Here is a tiny trained network, its code and every weight. The questions are about switching its units off for an input and a target symbol, where a switched-off unit gives its printed mean instead of its output.

import numpy as np


def w(rows, s, z=0):
    codes = np.array(rows[::2]) - 128.0
    scale = np.full(codes.shape[1], s)
    scale[-1] = z or s
    return codes * scale


def norm(h):
    return h / np.sqrt((h * h).mean(-1, keepdims=True) + 1e-5)


def f(y):
    return np.maximum(y, 0)


def softmax(a):
    e = np.exp(a - a.max(-1, keepdims=True))
    return e / e.sum(-1, keepdims=True)


def log_softmax(a):
    a = a - a.max(-1, keepdims=True)
    return a - np.log(np.exp(a).sum(-1, keepdims=True))


def net(x, mask):
    ids = ['ΔΛΦΩγζψ'.index(c) for c in x.split()]
    T = len(ids)
    res = E[ids] + P[:T]
    u = 0
    for l in range(2):
        r = norm(res)
        for j in range(2):
            rows = slice(2 * j, 2 * j + 2)
            q, k, v = (r @ M[l][rows].T for M in (Q, K, V))
            z = softmax(np.where(np.tri(T) > 0, q @ k.T / 2**0.5, -1e9)) @ v
            o = O[l][rows]
            res = res + np.where(mask[u + j], z, o[:, -1]) @ o[:, :-1]
        u += 2
        y = f(norm(res) @ A[l][:, :-1].T + A[l][:, -1])
        res = res + np.where(mask[u : u + 8], y, B[l][:, -1]) @ B[l][:, :-1]
        u += 8
    return log_softmax(norm(res)[-1] @ U[:, :-1].T + U[:, -1])


Q, K, V, O, A, B = {}, {}, {}, {}, {}, {}
E = w([
[228,122,130,142,88],'Δ',
[196,107,248,49,82],'Λ',
[174,117,101,117,51],'Φ',
[181,115,45,128,115],'Ω',
[133,110,92,87,29],'γ',
[70,155,78,58,193],'ζ',
[81,138,74,158,171],'ψ',
],0.012)
P = w([
[231,246,83,136,107],'0',
[187,221,76,125,90],'1',
[152,213,68,137,95],'2',
[145,174,90,143,91],'3',
[138,147,101,144,97],'4',
[131,120,108,144,105],'5',
[129,94,119,145,103],'6',
[124,71,132,144,101],'7',
[119,49,158,140,78],'8',
[123,26,166,136,88],'9',
[127,2,168,125,109],'10',
],0.0075)
Q[0] = w([
[196,102,45,159,40],'0.h0',
[179,38,150,92,166],'0.h0',
[134,2,158,154,111],'0.h1',
[146,50,35,119,83],'0.h1',
],0.0093)
K[0] = w([
[79,15,125,156,155],'0.h0',
[114,102,155,94,93],'0.h0',
[118,48,173,149,122],'0.h1',
[10,57,91,94,122],'0.h1',
],0.012)
V[0] = w([
[2,129,134,174,127],'0.h0',
[200,130,164,216,99],'0.h0',
[71,52,121,158,46],'0.h1',
[168,56,45,128,171],'0.h1',
],0.0075)
O[0] = w([
[2,238,161,180,118,106],'0.h0',
[80,40,165,212,232,133],'0.h0',
[56,151,132,119,156,121],'0.h1',
[107,132,149,223,31,252],'0.h1',
],0.0083,0.004)
A[0] = w([
[156,93,221,145,167,147],'0.n0',
[26,181,178,227,198,255],'0.n1',
[116,130,93,9,232,105],'0.n2',
[136,75,52,149,126,223],'0.n3',
[65,192,2,102,140,189],'0.n4',
[120,126,215,95,20,114],'0.n5',
[70,45,142,145,244,172],'0.n6',
[83,115,68,132,86,151],'0.n7',
],0.008,0.003)
B[0] = w([
[174,176,147,122,158,149],'0.n0',
[142,231,96,123,122,253],'0.n1',
[45,205,87,188,44,146],'0.n2',
[142,154,132,53,78,246],'0.n3',
[130,157,178,185,143,254],'0.n4',
[181,119,82,95,163,180],'0.n5',
[99,255,125,154,82,171],'0.n6',
[154,157,77,67,138,224],'0.n7',
],0.0073,0.0065)
Q[1] = w([
[116,32,111,52,27],'1.h0',
[60,223,107,255,97],'1.h0',
[241,165,77,119,93],'1.h1',
[72,183,146,203,200],'1.h1',
],0.0087)
K[1] = w([
[22,117,27,58,133],'1.h0',
[210,137,11,242,108],'1.h0',
[113,60,229,122,37],'1.h1',
[176,106,60,87,254],'1.h1',
],0.0068)
V[1] = w([
[215,90,131,196,211],'1.h0',
[244,184,155,140,145],'1.h0',
[139,110,150,19,83],'1.h1',
[214,150,1,99,95],'1.h1',
],0.006)
O[1] = w([
[80,126,141,135,121,144],'1.h0',
[5,158,177,141,111,221],'1.h0',
[121,129,123,115,126,144],'1.h1',
[67,160,145,140,163,254],'1.h1',
],0.011,0.0099)
A[1] = w([
[150,152,199,132,127,79],'1.n0',
[186,198,154,187,155,239],'1.n1',
[83,66,70,86,149,133],'1.n2',
[88,153,113,2,66,2],'1.n3',
[85,233,145,179,153,146],'1.n4',
[99,60,62,196,102,65],'1.n5',
[154,24,119,58,133,250],'1.n6',
[133,93,184,4,104,105],'1.n7',
],0.0087,0.0027)
B[1] = w([
[173,72,96,104,113,140],'1.n0',
[88,149,94,141,159,178],'1.n1',
[142,107,92,138,123,132],'1.n2',
[150,118,153,167,174,162],'1.n3',
[61,156,145,120,154,251],'1.n4',
[116,55,137,164,8,130],'1.n5',
[92,179,158,144,141,144],'1.n6',
[112,92,84,109,109,146],'1.n7',
],0.012,0.013)
U = w([
[179,111,254,232,213,122],'Δ',
[119,87,227,12,129,140],'Λ',
[221,200,114,110,87,139],'Φ',
[45,20,114,189,195,3],'Ω',
[115,64,151,242,32,114],'γ',
[43,244,210,152,135,169],'ζ',
[103,89,2,120,234,33],'ψ',
],0.0069,0.0038)

Each question gives the input, a string of symbols that net reads in full, and the target symbol t.
The units are the heads (2 rows each of Q, K, V and O) and the neurons (one row each of A and B). Each row of codes is followed by its name. A weight is (code - 128) times the scale printed after its matrix; where a second scale follows, it is the last column's (O, A, B and U).
mask holds one flag per unit, layer by layer, with each layer's heads first. A switched-off unit (its flag False) gives its mean, the last column of its rows in O or B, instead of its output. The means were averaged over made-up inputs and are rounded, as every weight is.
A unit's drop is (log p(t) with every unit on - log p(t) with that unit switched off) / (log p(t) with every unit on - log p(t) with every unit switched off).
The circuit of an input: a set's keep is (log p(t) with only the set's units on - log p(t) with every unit switched off) / (log p(t) with every unit on - log p(t) with every unit switched off). Starting from the 12 units with the biggest drops (on a tie, the unit counted first), units are removed one at a time, each time the one whose removal leaves the highest keep (on an exact tie, the one counted first), for as long as the keep stays at least 0.8.
units of the circuit, in order: the units of the circuit, biggest drop first
k most important neurons: the k neurons with the biggest drops, biggest first
top k neurons in layer l: the k neurons of layer l with the biggest drops, biggest first
drop when u is switched off: that unit's drop, to one decimal
input ζ Δ Δ, target Φ: units of the circuit, in order	[0.h0; 1.n4; 0.h1]
input Δ γ Δ, target ψ: 2 most important neurons	[1.n4; 1.n7]
input Δ Φ ψ ψ ψ ψ Φ Φ Δ, target Ω: top 3 neurons in layer 1	[1.n0; 1.n1; 1.n4]
input Φ ψ ψ ζ Δ Δ Δ Δ Δ, target Δ: 3 most important neurons	[0.n0; 1.n4; 0.n1]
input Φ ψ ψ Ω Δ Φ, target γ: 3 most important neurons	[0.n1; 1.n4; 0.n6]
input ψ Ω ψ Λ ζ ψ ζ ψ Ω Φ γ, target ψ: top 3 neurons in layer 1	[1.n3; 1.n4; 1.n7]
input Δ ψ Δ Φ ζ Δ γ ψ Φ Φ Ω, target γ: top 2 neurons in layer 1	[1.n4; 1.n5]
input ψ ψ Δ ζ γ, target Φ: 2 most important neurons	[0.n2; 1.n4]
input ζ ψ Φ Δ ψ Δ Φ Φ, target Ω: 2 most important neurons	[0.n1; 0.n4]
input ψ Ω ψ Φ Δ Δ, target Ω: 2 most important neurons	[0.n0; 0.n1]
input Φ Ω γ Ω, target ψ: top 4 neurons in layer 0	[0.n1; 0.n3; 0.n4; 0.n6]
input ψ ψ ψ ζ ψ γ Φ Φ, target ψ: top 2 neurons in layer 1	[1.n7; 1.n4]
input Φ ζ γ ψ ψ ψ ζ Ω Ω Φ, target γ: top 2 neurons in layer 0	[0.n1; 0.n4]
input Δ Δ Δ, target Δ: 2 most important neurons	[0.n1; 0.n7]
input ψ Δ Ω Δ, target γ: top 4 neurons in layer 1	[1.n4; 1.n0; 1.n3; 1.n6]
input γ Ω Ω ψ Λ Φ Ω Δ Λ γ Ω, target ψ: top 4 neurons in layer 0	[0.n1; 0.n3; 0.n4; 0.n5]
input ψ ζ Δ Φ, target Φ: top 2 neurons in layer 0	[0.n2; 0.n1]
input ψ Φ Δ γ Δ, target ψ: most important neuron	[0.n1]
input Δ Δ ψ Δ ζ Δ, target Φ: top 2 neurons in layer 0	[0.n1; 0.n2]
input γ ζ Φ γ, target Φ: most important neuron	[1.n4]
input Λ ψ Δ Λ ψ ψ Δ Δ Δ Λ Φ, target Ω: top 2 neurons in layer 0	[0.n4; 0.n1]
input Λ ψ ζ Ω Δ ζ Ω, target Φ: drop when 0.n1 is switched off	0.1
input ψ ψ Δ ψ Ω Ω Δ, target γ: drop when 1.n2 is switched off	0.0
input Δ Ω γ, target ψ: drop when 1.h0 is switched off	0.2
